In the rows, zero is written as 128.
[155 124 155 121 141 172 175 148 130 157 172 119 126 172 130  93 120 101
 114 148 160 118 119 161  74 125 118 225 141 132  98 147 156 129 117 135
 146 178 113 142 182 139]  M
[138 120 158 135 147 177 151 152 121 149 183 119 126 167 138  95 121 115
 126 137 163 134 113 157  81 130 117 210 139 143 101 138 154 116 124 137
 138 185 108 142 182 125]  N
[163 134 149 103 105 189 138 143 111 158 186 108  97 161 128 134  78  73
 157 176 199 102 111 130 129 133  92 120 148 168 107  97 174 124 101 139
 136 133 118 141 171  99]  M
[139 116 148 107 118 188 143 131 114 160 189 102  88 166 150 133  90  99
 155 173 203 100 101 134 130 135  83 137 149 154 112  87 169 128 103 155
 131 141 122 141 163  88]  W
[143 122 163 108 154 177 167 153 126 154 176 114 124 168 133 110 114 119
 127 143 160 104 108 167  70 124 125 227 144 121  92 150 156 124 120 149
 148 181 108 140 177 122]  J
[146 116 162 139 150 160 163 144 111 149 177 108 114 166 145 103 123 124
 127 151 164 120 119 145  70 121 104 218 126 138  99 150 152 127 126 139
 136 187 110 136 182 122]  T
[165 132 156 103 112 188 144 134 110 158 194 105  89 151 138 130  77  86
 168 174 207 101 105 123 114 127  91 120 145 169 100  84 172 121 110 148
 132 144 116 143 172  98]  T
[149 118 155 133 134 166 163 155 120 153 173 128 119 177 138  94 126 107
 121 143 159 127 128 158  78 129 116 216 140 143  99 152 158 130 125 123
 139 184 114 145 182 131]  M
[155 127 159 100 115 192 126 137 109 150 195 111 100 150 125 142  70  84
 167 172 202 100  99 130 129 142 100 118 153 163 103  88 170 120 103 148
 133 128 112 138 173  88]  N
[154 128 158  98 112 194 128 135 110 151 198 116  99 155 132 141  77  80
 165 174 199 106  99 137 132 139 102 118 153 167 114  75 169 123 106 151
 129 133 116 138 170  88]  N
[138 122 143 136 143 158 159 151 120 158 174 121 123 170 138 106 114 111
 121 155 161 131 117 155  67 119 107 224 130 139  90 147 158 134 124 127
 132 193 114 138 191 118]  U
[143 119 154 140 151 165 170 147 118 141 175 104 120 168 132  84 117 117
 121 138 169 125 110 157  65 119 102 209 134 137 101 148 162 123 118 136
 138 195 110 141 177 134]  Y
[149 126 155 118 154 170 179 151 138 166 172 115 131 165 134  93 120 119
 122 148 181 105 116 155  60 126 122 219 144 124  90 163 159 115 114 157
 136 163 113 142 180 125]  D
[135 113 154 118 142 172 170 160 117 159 171 130 127 164 155 104 128 117
 123 143 167 111 117 161  78 126 117 230 152 127  90 157 152 129 122 128
 137 177 111 145 176 126]  W
[153 122 156 112 120 181 150 133 121 137 185 106 100 158 143 129  82  86
 157 169 206  95  98 131 119 133  82 130 146 159 120  89 164 132 101 151
 133 146 118 145 160 103]  Y
[131 119 155 122 144 181 164 148 117 157 175 116 124 168 145 105 125 118
 121 148 169 113 110 165  79 128 118 234 142 124  98 146 160 125 116 133
 129 172 111 142 172 117]  W
[154 130 151  98 108 191 134 138 103 162 195  98  95 156 140 132  77  89
 162 177 198 106 108 130 125 127  92 116 143 167 104  84 170 120 104 149
 134 138 119 139 172  99]  H
[162 120 165 106 111 178 145 134 124 152 193 112  89 166 154 129  83  93
 164 165 202 100  97 129 121 127  87 135 140 156 111  81 168 128 113 150
 133 146 118 147 171  94]  T
[145 125 144 139 144 156 162 147 121 153 174 114 132 170 139  96 113 118
 124 154 167 132 119 159  66 120 100 224 132 141  93 152 153 124 129 135
 136 191 118 129 185 120]  U
[150 129 159  98 117 194 131 134 120 151 196 114  99 157 127 138  75  82
 166 171 205  98 103 127 127 140 102 116 149 167 109  86 176 121 100 150
 130 128 115 139 167  86]  N
[163 123 162 110 145 162 183 154 132 155 174 127 122 164 139 108 122 112
 134 142 164 105 128 156  62 116 124 228 145 134  89 148 160 133 126 139
 138 173 110 138 177 136]  T
[138 121 149  99 110 193 142 133 108 164 193  97  97 161 145 132  79  88
 162 175 200 101 108 138 134 135  90 126 148 162 106  88 173 122  97 149
 124 136 119 141 171  85]  W
[124 122 143 143 149 166 145 156 113 152 173 117 125 177 135  89 125 119
 114 154 166 120 114 147  70 136 116 212 136 139  91 158 152 124 127 136
 133 178 111 138 179 122]  D
[147 115 153 125 155 179 172 161 133 170 169 119 131 164 149  96 125 123
 122 139 171 111 131 155  72 118 115 237 140 132  91 153 166 122 111 137
 137 173 111 151 177 125]  W
[142 121 158 120 149 184 173 154 129 165 170 119 126 164 146 102 124 120
 126 139 173 112 120 166  71 126 118 229 146 129  86 154 165 121 114 141
 139 175 111 144 170 126]  W
[126 124 157 143 148 167 140 144 112 146 174 102 125 167 133 108 112 117
 114 148 155 130 110 157  74 124 119 223 142 136  89 137 150 116 129 135
 141 186 114 148 173 122]  C
[167 129 167 113 137 183 168 158 120 164 167 128 131 165 133 113 115 106
 122 140 156 115 119 168  73 127 122 225 147 127  96 145 161 128 115 131
 145 170 112 146 173 138]  M
[133 120 144 142 140 154 151 159 119 159 179 117 134 176 143  85 117 112
 118 157 158 134 108 166  68 115 110 207 139 149  91 135 152 114 124 137
 137 188 107 143 187 126]  D
[124 118 155 140 145 164 162 137 124 149 177 107 119 171 137 107 123 116
 117 153 161 120 119 158  69 125 115 219 135 143  94 144 156 126 124 141
 138 188 113 141 169 123]  C
[144 120 158 119 153 182 171 153 131 149 184 130 125 164 144  99 125 108
 124 138 161 120 111 163  75 128 125 213 152 136 100 145 153 119 125 141
 144 176 113 142 183 137]  N
[127 115 152 132 152 165 157 146 117 156 175 113 123 173 133  94 121 125
 113 154 164 116 110 152  76 126 111 217 129 133  99 147 155 128 122 145
 144 203 109 130 178 116]  J
[144 121 144 137 140 157 162 139 119 153 178 108 117 167 134  94 123 113
 123 158 165 128 118 149  83 113 105 216 130 140  98 141 158 125 122 142
 135 192 112 133 179 114]  B
[134 122 158 131 132 164 157 148 119 155 179 113 123 174 144  88 120 112
 122 151 154 138 115 169  67 110 106 216 123 146  99 136 149 123 126 138
 128 202 113 138 187 117]  L
[156 127 155 102 109 189 129 141 104 163 192 104  97 157 139 127  74  94
 161 171 202 106 110 126 120 130  90 120 144 164 102  88 172 119 102 149
 135 140 118 141 173  95]  H
[148 126 152  99 115 187 142 139 125 152 187 101  91 161 152 129  86  97
 160 167 196 103 105 125 126 132  83 135 146 160 115  77 170 126 101 152
 139 141 122 141 164 104]  H
[154 133 164  94 102 195 139 136 112 152 193 105 100 160 145 137  71  82
 170 175 197 101 110 141 118 136  88 123 140 169 107  90 160 120 106 154
 126 138 120 140 174  88]  L
[159 125 178 118 153 190 159 158 123 143 171 120 140 159 132 109 111 109
 131 135 171 109 108 169  63 124 112 236 136 127  89 163 153 118 122 137
 145 171 115 145 163 122]  G
[162 128 178 117 157 196 150 159 116 155 167 106 131 154 142 108 113 133
 132 134 164 109 121 161  71 128 123 234 138 116  96 158 158 118 115 142
 141 158 114 147 175 128]  H
[159 122 167 122 149 184 182 151 143 147 173 118 134 166 130 105 111 111
 128 127 176 109 125 167  59 123 115 233 137 133  85 163 163 122 114 146
 147 173 115 143 177 135]  G
[154 138 150 101 104 194 134 139 102 157 192 100  93 157 131 135  75  75
 159 182 197 108  98 142 125 136 104 116 151 161 105  97 174 117 106 137
 132 135 121 144 167  91]  M
[142 119 162 101 145 162 176 161 135 167 174 119 131 159 138 105 119 118
 134 138 165 105 114 158  70 125 136 224 144 129  90 144 157 121 118 134
 145 184 109 147 174 122]  J
[151 137 155  91 104 191 146 137 117 155 193  93  96 157 137 135  75  85
 169 176 205  97 115 133 110 133  92 122 136 170 104  99 163 121 102 157
 127 134 122 136 168  88]  L
[144 124 160 115 147 183 166 155 129 149 182 130 128 156 137 110 123 110
 130 147 168 111 116 158  79 135 136 221 147 129 104 145 160 124 121 135
 133 164 110 140 174 120]  N
[135 124 138 137 143 159 162 151 116 158 179 107 126 171 139  93 114 116
 121 166 169 123 110 157  66 124 108 210 141 143  92 148 155 116 121 145
 134 178 112 138 185 121]  D
[144 121 160 110 120 181 147 133 121 136 185 109  98 163 146 129  83  84
 153 163 204  98  91 131 122 135  83 123 144 153 121  88 164 132  99 152
 137 150 118 144 162 104]  Y
[150 124 152 102 113 181 138 138 111 158 192  93  97 157 136 136  74  88
 161 170 192  99 104 136 119 132  93 129 152 163 102  86 174 121 107 148
 131 137 124 144 167  93]  C
[163 132 148 104 105 185 143 141 110 166 189 109  98 161 130 134  78  72
 157 177 196 103 111 137 130 133 100 118 149 164 108 100 169 121 103 143
 135 139 120 142 176  99]  M
[142 120 159 127 153 172 185 145 128 140 173 112 118 164 136 100 123 118
 123 136 170 108 117 158  66 128 118 214 140 126 101 159 159 133 116 139
 140 182 112 143 173 142]  Y
[149 120 154  92 117 185 150 140 130 155 189  95  92 154 150 136  80 101
 169 174 202  92  98 136 120 137  97 137 147 158 110  84 171 127 105 157
 138 143 122 146 163  84]  J
[161 123 152 105 105 175 151 130 126 152 191 102  97 156 159 131  86  89
 167 177 202 108  99 136 127 132  89 131 146 163 112  75 166 124 111 154
 131 142 125 141 160  88]  B
[149 119 163 115 150 174 175 152 129 161 170 105 129 159 150  95 125 125
 130 134 162 113 133 151  69 132 123 227 135 136  96 148 152 126 114 140
 144 171 117 144 181 142]  H
[160 120 157 103 115 195 140 135 128 150 197 123  96 158 139 132  83  88
 162 169 203 101 101 136 129 146 101 133 152 161 118  70 171 129 107 154
 134 135 116 141 170  96]  N
[150 124 161 120 146 172 184 149 125 140 174 110 128 165 147 100 119 110
 124 137 171 115 111 162  66 119 109 216 139 132 104 148 156 133 118 141
 137 180 113 144 171 138]  Y
[142 124 143 140 140 156 162 138 118 152 178 110 115 171 133 103 123 117
 117 158 167 127 119 150  75 110 108 215 132 137  95 145 158 126 121 146
 140 191 112 131 177 117]  B
[148 126 152  98 101 183 128 141 102 163 192  97  99 152 149 128  72  89
 163 181 196 113 103 133 126 123  89 112 144 166 105  82 167 122 103 149
 131 145 121 140 172  87]  H
[161 121 162 101 116 178 148 136 119 145 187 106  94 162 135 125  81  88
 162 155 203 105  94 137 110 130  91 122 149 157 109  73 172 132 107 151
 134 147 120 149 156 104]  Y
[149 123 150 105 108 182 142 141 119 155 193 115 103 165 155 123  81  91
 158 180 204 104  96 137 116 143  90 132 151 163 112  80 167 125 106 154
 133 136 118 145 174  94]  D
[149 123 167 117 153 181 164 151 132 148 181 133 133 165 137 103 121 109
 126 140 166 111 112 157  81 133 124 224 145 131 108 141 154 124 120 140
 144 170 107 140 177 130]  N
[149 125 160  91 112 184 130 145 101 159 190 102 105 150 133 144  68  91
 173 177 194  95 100 139 126 134  98 121 154 161 103  91 162 116 102 151
 135 144 113 141 171  80]  J
[148 129 151 101 107 195 133 136 101 153 193  85  95 155 151 136  73  95
 164 179 196 103 104 135 123 134  89 123 143 163 108  91 169 123 100 149
 129 130 124 140 174  93]  H
[151 121 160 113 144 163 182 150 125 150 173 123 117 161 139  96 126 119
 134 136 168 107 125 146  65 129 121 228 145 132  94 154 159 133 123 131
 136 179 113 137 182 136]  T
[154 122 154 113 137 163 179 154 135 155 172 124 129 165 148 100 129 111
 126 134 166 111 124 148  80 119 119 226 142 132  96 145 155 130 118 133
 141 174 114 142 178 134]  B
[149 131 156 103 111 193 131 136 102 166 191  99  97 154 141 137  77  97
 166 175 200 104 113 132 123 136  95 116 144 167 111  91 169 119  95 154
 132 138 122 137 168  94]  H
[158 118 160 100 110 186 137 135 120 156 186 106  97 161 154 126  82 100
 158 171 203  98 106 125 117 136  85 133 137 163 110  74 169 139 103 153
 144 138 123 142 163 101]  H
[166 120 166 101 112 180 151 135 122 149 191 105  91 159 157 135  82  94
 165 168 198 100 105 131 121 126  87 137 142 157 110  80 166 133 113 155
 135 140 117 143 171  99]  T
[157 132 149 101 101 174 132 136 108 159 188 104 100 148 132 135  76  82
 166 177 207 106 101 129 132 122  91 114 150 162 103  89 170 116 100 149
 125 140 120 135 166  78]  B
[132 114 147 140 144 168 160 150 119 164 176  97 126 167 147  89 121 124
 127 148 163 134 123 165  78 120 111 222 134 150  93 132 162 115 117 132
 128 185 112 145 178 117]  W
[131 127 144 133 145 163 155 144 121 154 176 109 127 169 131  90 120 105
 115 154 163 137 112 158  69 119 114 222 131 139  95 140 149 130 128 132
 130 194 116 135 188 121]  U
[144 121 162 100 144 168 173 159 130 160 175 115 136 160 137  94 118 111
 126 140 164 111 107 164  73 116 126 224 145 128  93 140 153 121 119 138
 143 185 108 143 183 126]  J
[142 115 157 124 155 181 169 153 129 174 172 114 130 161 138  93 126 122
 119 144 165 117 132 161  84 118 125 233 135 124  98 142 164 124 110 141
 131 178 108 145 181 120]  W
[146 126 154 122 154 165 172 152 131 158 174 113 131 169 132  97 115 116
 124 147 167 112 114 161  61 127 125 224 145 133  86 153 160 114 115 145
 138 163 110 142 189 132]  D
[158 121 165  97 110 174 144 135 119 149 189 104  88 160 152 132  82  92
 162 165 198 107 100 125 121 118  87 129 146 157 109  75 164 131 112 153
 134 144 120 145 172  96]  T
[130 123 147 129 144 167 151 152 117 159 176 104 130 169 132  99 109 125
 122 156 156 120 112 161  83 128 118 219 138 134  94 137 154 123 128 140
 140 197 110 134 174 114]  J
[148 130 145 106 113 179 139 141 113 164 192 112 103 160 137 126  76  81
 161 183 206 100 101 135 120 136  96 113 155 164 100 102 167 113 103 158
 127 135 117 139 179  89]  D
[153 117 164 102 120 189 139 135 122 151 186 105  94 167 161 135  80 104
 159 169 197  99 111 123 117 138  82 135 140 160 112  83 170 132 103 157
 141 135 125 143 162  99]  H
[152 126 165 123 150 174 180 149 131 143 172 114 126 167 132  91 123 115
 122 124 181 112 114 157  61 119 113 215 142 128 102 155 158 125 114 143
 143 181 111 146 171 142]  Y
[155 125 164  95 104 194 148 137 128 150 188 107  95 161 155 133  83  89
 164 171 200  98 106 142 114 134  86 130 138 163 114  78 161 133 105 159
 127 138 125 140 164  95]  L
[136 121 144 138 139 168 155 147 108 159 181  93 117 171 143  83 121 130
 121 151 160 134 120 157  71 118 103 212 128 146  99 140 158 121 123 138
 137 191 117 135 181 128]  H
[150 118 161 138 145 156 162 147 119 149 179 108 122 168 143  87 120 116
 126 146 162 132 119 156  69 105 106 212 133 148  92 141 148 118 133 140
 139 194 109 138 184 129]  T
[144 122 161 118 152 180 164 151 126 155 170 106 129 165 141  94 120 119
 118 134 162 118 119 152  63 127 118 230 132 131  93 139 157 125 110 140
 142 172 114 141 181 141]  H
[153 128 169 106 131 179 170 158 140 155 174 123 136 169 150  93 116 109
 131 137 165 117 127 165  67 115 110 225 131 140 102 138 152 127 115 143
 136 179 112 146 183 126]  L
[157 119 169 121 154 169 169 156 128 153 172 125 124 164 140 103 123 116
 127 140 161 108 126 149  69 118 123 229 133 128  93 151 157 131 123 137
 140 177 106 142 180 131]  T
[132 120 144 143 150 163 160 151 117 155 178 108 122 174 141  92 118 123
 120 156 169 124 115 154  62 131 108 207 141 145  94 149 155 115 116 147
 138 176 113 139 187 128]  D
[159 125 154 122 145 164 174 148 137 157 173 112 128 162 136  90 126 111
 126 137 168 119 120 156  79 114 118 225 139 132  95 140 159 119 118 144
 139 178 114 138 179 129]  B
[147 123 161 120 138 178 160 153 119 159 175 115 126 162 153 101 120 125
 124 144 166 121 121 157  71 113 115 214 136 131  98 144 156 123 116 142
 145 179 115 145 178 130]  H
[142 121 154 129 134 167 164 154 124 153 176 111 118 169 146 103 116 121
 135 150 157 122 130 165  65 123 111 222 127 145  96 149 156 129 120 138
 132 187 114 140 186 119]  L
[151 134 147 101 117 180 140 135 124 159 186 105 104 157 131 139  72  77
 165 180 203  98 111 137 119 129  95 124 146 162 100 110 166 126 103 151
 126 136 124 135 178  84]  U
[160 119 154 112 119 196 144 135 122 153 196 116  93 155 144 139  83  95
 162 166 203 101 103 132 123 150  96 132 151 163 114  81 169 125 104 155
 135 135 118 143 173 101]  N
[151 127 155 130 147 178 167 154 133 158 169 123 120 173 132  96 126 108
 108 136 166 121 122 157  67 121 125 221 142 131  97 153 158 126 113 139
 157 181 114 149 184 145]  M
[127 120 157 122 141 165 151 152 104 154 180 101 126 165 136 104 114 125
 126 157 159 121 103 162  80 126 120 213 136 131  97 144 150 119 130 135
 137 192 108 136 174 107]  J
[154 122 155 107 116 180 146 139 121 156 191 101  93 160 147 140  83  94
 161 162 192 102 102 135 126 136  88 138 155 162 112  74 171 117 111 147
 135 142 123 148 162 103]  C
[126 120 142 144 144 161 155 141 119 157 178 101 121 169 135 101 110 118
 113 157 151 129 116 158  79 126 114 222 138 138  94 131 160 123 128 136
 137 195 115 139 176 123]  C
[153 132 156 109 120 187 140 137 101 143 186  98 101 154 125 136  74  81
 166 160 202 101  94 139 115 139  91 118 152 161 106  97 171 118  98 145
 124 142 118 139 164 100]  Y
